Below is a small trained network, with its code and all its weights. Each question gives an input and a target symbol and asks what happens when units are switched off, that is, made to give their printed mean instead of their output.

import numpy as np


def w(rows, s, z=0):
    codes = np.array(rows[::2]) - 128.0
    scale = np.full(codes.shape[1], s)
    scale[-1] = z or s
    return codes * scale


def norm(h):
    return h / np.sqrt((h * h).mean(-1, keepdims=True) + 1e-5)


def f(y):
    return y / 2 * (1 + np.tanh(0.7978845608 * (y + 0.044715 * y**3)))


def softmax(a):
    e = np.exp(a - a.max(-1, keepdims=True))
    return e / e.sum(-1, keepdims=True)


def log_softmax(a):
    a = a - a.max(-1, keepdims=True)
    return a - np.log(np.exp(a).sum(-1, keepdims=True))


def net(x, mask):
    ids = ['αγδεηθλμξπτφω'.index(c) for c in x.split()]
    T = len(ids)
    res = E[ids] + P[:T]
    q, k, v = (norm(res) @ M[0].T for M in (Q, K, V))
    z = softmax(np.where(np.tri(T) > 0, q @ k.T / 2**0.5, -1e9)) @ v
    res = res + np.where(mask[0], z, O[0][:, -1]) @ O[0][:, :-1]
    y = f(norm(res) @ A[0][:, :-1].T + A[0][:, -1])
    res = res + np.where(mask[1:17], y, B[0][:, -1]) @ B[0][:, :-1]
    return log_softmax(norm(res)[-1] @ U[:, :-1].T + U[:, -1])


Q, K, V, O, A, B = {}, {}, {}, {}, {}, {}
E = w([
[153,105,148,170,171],'α',
[104,147,93,180,153],'γ',
[101,113,146,139,105],'δ',
[134,106,101,98,171],'ε',
[155,141,128,114,129],'η',
[207,105,103,100,90],'θ',
[98,66,141,7,134],'λ',
[94,133,147,94,97],'μ',
[181,113,131,152,156],'ξ',
[125,106,143,151,123],'π',
[109,97,167,95,116],'τ',
[143,128,167,110,76],'φ',
[128,148,95,147,87],'ω',
],0.019)
P = w([
[154,167,105,133,242],'0',
[131,111,86,154,237],'1',
[118,81,96,160,231],'2',
[110,58,91,178,219],'3',
[108,40,85,176,215],'4',
[112,33,83,182,212],'5',
[113,21,86,194,214],'6',
[107,6,83,185,208],'7',
],0.0024)
Q[0] = w([
[140,252,111,241,44],'h1',
[138,255,95,144,74],'h1',
],0.0067)
K[0] = w([
[74,122,192,91,252],'h1',
[148,176,248,62,249],'h1',
],0.005)
V[0] = w([
[210,48,74,107,4],'h1',
[88,148,34,162,144],'h1',
],0.0031)
O[0] = w([
[200,146,136,60,33,255],'h1',
[108,120,2,146,59,93],'h1',
],0.006,0.00059)
A[0] = w([
[146,60,98,95,122,207],'n1',
[67,236,117,126,167,204],'n2',
[163,77,188,218,136,208],'n3',
[182,159,200,172,63,82],'n4',
[127,72,148,93,124,133],'n5',
[49,140,129,100,93,170],'n6',
[128,90,72,150,55,130],'n7',
[150,180,37,79,66,179],'n8',
[74,128,53,15,167,1],'n9',
[108,93,38,82,164,12],'n10',
[199,125,64,186,176,194],'n11',
[48,195,206,165,25,153],'n12',
[60,103,142,184,134,103],'n13',
[62,106,173,162,65,116],'n14',
[134,122,255,69,87,74],'n15',
[166,72,109,104,142,90],'n16',
],0.0069,0.0028)
B[0] = w([
[67,228,154,141,91,205],'n1',
[38,2,156,98,54,132],'n2',
[130,141,123,71,54,242],'n3',
[177,135,107,150,133,135],'n4',
[105,211,167,201,130,170],'n5',
[144,82,32,183,210,171],'n6',
[80,136,106,72,91,145],'n7',
[85,155,100,112,120,150],'n8',
[238,111,59,154,105,158],'n9',
[219,138,187,156,125,137],'n10',
[62,171,108,147,117,254],'n11',
[237,105,64,165,116,195],'n12',
[89,129,183,44,124,152],'n13',
[204,100,150,114,158,173],'n14',
[133,160,154,207,120,188],'n15',
[112,109,170,171,80,163],'n16',
],0.0049,0.0048)
U = w([
[57,120,141,181,186,61],'α',
[62,133,73,156,133,208],'γ',
[181,53,143,79,127,53],'δ',
[176,91,48,144,174,98],'ε',
[101,254,126,92,149,52],'η',
[218,161,134,93,62,98],'θ',
[106,117,151,69,111,166],'λ',
[161,41,97,173,110,71],'μ',
[194,191,98,158,186,115],'ξ',
[94,130,188,123,93,124],'π',
[108,116,202,169,165,39],'τ',
[197,157,160,169,116,254],'φ',
[125,158,49,120,53,131],'ω',
],0.014,0.0047)

Each question gives the input, a string of symbols that net reads in full, and the target symbol t.
The units are the heads (2 rows each of Q, K, V and O) and the neurons (one row each of A and B). Each row of codes is followed by its name. A weight is (code - 128) times the scale printed after its matrix; where a second scale follows, it is the last column's (O, A, B and U).
mask holds one flag per unit, heads first, then neurons. A switched-off unit (its flag False) gives its mean, the last column of its rows in O or B, instead of its output. The means were averaged over made-up inputs and are rounded, as every weight is.
A unit's drop is (log p(t) with every unit on - log p(t) with that unit switched off) / (log p(t) with every unit on - log p(t) with every unit switched off).
The circuit of an input: a set's keep is (log p(t) with only the set's units on - log p(t) with every unit switched off) / (log p(t) with every unit on - log p(t) with every unit switched off). Starting from the 12 units with the biggest drops (on a tie, the unit counted first), units are removed one at a time, each time the one whose removal leaves the highest keep (on an exact tie, the one counted first), for as long as the keep stays at least 0.8.
circuit, biggest first: the units of the circuit, biggest drop first
unit that matters most: the unit with the biggest drop
top k neurons: the k neurons with the biggest drops, biggest first
drop of u: that unit's drop, to one decimal
input η φ μ φ λ ε μ, target φ: circuit, biggest first	(h1; n15; n12)
input δ γ η, target η: unit that matters most	n6
input α α ω, target γ: circuit, biggest first	(h1; n3; n2)
input ω η δ, target μ: circuit, biggest first	(n6; n14)
input η μ τ λ α, target τ: top 3 neurons	(n6; n3; n12)
input ξ λ ξ ξ φ φ α, target τ: top 2 neurons	(n12; n9)
input λ π π ε ε, target ξ: top 3 neurons	(n10; n1; n9)
input π λ δ, target δ: top 4 neurons	(n13; n14; n12; n11)
input τ μ γ π ε γ ω ξ, target ω: top 2 neurons	(n11; n3)
input φ π ε μ, target μ: top 3 neurons	(n6; n12; n2)
input θ φ α ξ μ ω ω π, target ω: drop of n15	0.0
input θ η η φ τ, target φ: drop of n11	0.1
input ε ξ α δ, target δ: drop of n14	0.3
input γ φ μ δ, target μ: circuit, biggest first	(n12)
input ξ ε ω γ ξ α, target γ: drop of n14	0.2
input π ξ ε π ξ ξ ε, target ξ: circuit, biggest first	(n10; n1)
